Here is a tiny trained network, its code and every weight. The questions are about switching its units off for an input and a class, where a switched-off unit gives its printed mean instead of its output.

import numpy as np


def w(rows, s, z=0):
    codes = np.array(rows[::2]) - 128.0
    scale = np.full(codes.shape[1], s)
    scale[-1] = z or s
    return codes * scale


def f(y):
    return np.maximum(y, 0)


def log_softmax(a):
    a = a - a.max(-1, keepdims=True)
    return a - np.log(np.exp(a).sum(-1, keepdims=True))


def net(x, mask):
    res = np.array(x, float).reshape(1, 4) / 4 @ E
    y = f(res @ A[0][:, :-1].T + A[0][:, -1])
    res = res + np.where(mask, y, B[0][:, -1]) @ B[0][:, :-1]
    return log_softmax(res[-1] @ U[:, :-1].T + U[:, -1])


A, B = {}, {}
E = w([
[136,106,211,121,72,115,88,111,91,67,114,119],'x0',
[117,132,104,112,185,122,78,187,119,158,5,76],'x1',
[128,132,134,120,138,126,125,120,134,129,134,123],'x2',
[163,150,100,73,65,135,134,145,128,104,161,86],'x3',
],0.017)
A[0] = w([
[96,185,2,118,164,206,235,176,249,199,205,118,129],'neuron 1',
[155,128,151,205,154,143,205,86,184,150,187,218,27],'neuron 2',
[131,193,110,91,134,115,19,215,99,135,26,47,80],'neuron 3',
[52,171,41,151,247,136,122,199,212,202,59,147,117],'neuron 4',
[128,139,84,120,241,155,139,168,147,192,75,126,132],'neuron 5',
[7,7,241,221,224,117,86,85,138,127,128,251,128],'neuron 6',
[13,58,150,221,169,95,92,126,100,182,72,103,109],'neuron 7',
[146,61,117,68,119,131,47,233,135,91,79,63,6],'neuron 8',
],0.0063,0.013)
B[0] = w([
[99,143,92,157,155,46,64,39,32,201,98,143,237],'neuron 1',
[121,79,72,115,197,169,156,151,231,232,35,58,176],'neuron 2',
[83,125,49,176,166,24,126,68,66,224,118,137,236],'neuron 3',
[144,104,196,96,86,184,205,212,164,51,144,125,248],'neuron 4',
[197,111,188,112,103,190,175,203,171,143,169,140,219],'neuron 5',
[133,155,65,114,188,42,99,80,49,172,135,127,244],'neuron 6',
[115,78,144,126,110,137,158,186,230,106,157,71,198],'neuron 7',
[133,169,137,134,124,70,37,54,91,109,165,254,168],'neuron 8',
],0.0091,0.014)
U = w([
[109,125,110,116,200,130,119,165,122,216,19,101,223],'0',
[116,165,121,127,144,106,102,76,76,172,163,182,93],'1',
[165,107,243,72,35,255,180,231,245,11,189,132,6],'2',
],0.0079,0.0019)

Each question gives the input, the list of numbers given to net, and the class t.
The units are the neurons (one row each of A and B). Each row of codes is followed by its name. A weight is (code - 128) times the scale printed after its matrix; where a second scale follows, it is the last column's (A, B and U).
mask holds one flag per neuron, in row order. A switched-off neuron (its flag False) gives its mean, the last column of its row in B, instead of its output. The means were averaged over made-up inputs and are rounded, as every weight is.
A unit's drop is (log p(t) with every unit on - log p(t) with that unit switched off) / (log p(t) with every unit on - log p(t) with every unit switched off).
The circuit of an input: a set's keep is (log p(t) with only the set's units on - log p(t) with every unit switched off) / (log p(t) with every unit on - log p(t) with every unit switched off). Starting from all 8 units, units are removed one at a time, each time the one whose removal leaves the highest keep (on an exact tie, the one counted first), for as long as the keep stays at least 0.8.
circuit, biggest first: the units of the circuit, biggest drop first
most important unit: the unit with the biggest drop
top k neurons: the k neurons with the biggest drops, biggest first
drop of u: that unit's drop, to one decimal
input [-1,-7,2,-4], class 0: top 2 neurons : neuron 2; neuron 8
input [6,6,2,8], class 1: most important unit : neuron 8
input [-8,0,-8,7], class 1: top 2 neurons : neuron 1; neuron 2
input [0,-6,0,-5], class 0: top 3 neurons : neuron 2; neuron 8; neuron 1
input [5,-1,-4,2], class 2: top 3 neurons : neuron 1; neuron 3; neuron 6
input [-7,0,4,8], class 1: top 3 neurons : neuron 1; neuron 2; neuron 7
input [3,7,-2,2], class 1: top 3 neurons : neuron 8; neuron 2; neuron 3
input [5,6,-8,2], class 1: top 2 neurons : neuron 8; neuron 2
input [-8,3,-4,0], class 2: top 2 neurons : neuron 4; neuron 5
input [4,-1,7,3], class 2: top 2 neurons : neuron 1; neuron 3
input [2,6,-6,3], class 1: top 3 neurons : neuron 8; neuron 2; neuron 3
input [4,6,5,1], class 1: drop of neuron 3 : 0.1
input [-7,6,2,0], class 2: drop of neuron 5 : 0.5
input [-8,1,3,-4], class 2: drop of neuron 3 : 0.2
input [-3,3,6,-8], class 2: circuit, biggest first : neuron 4
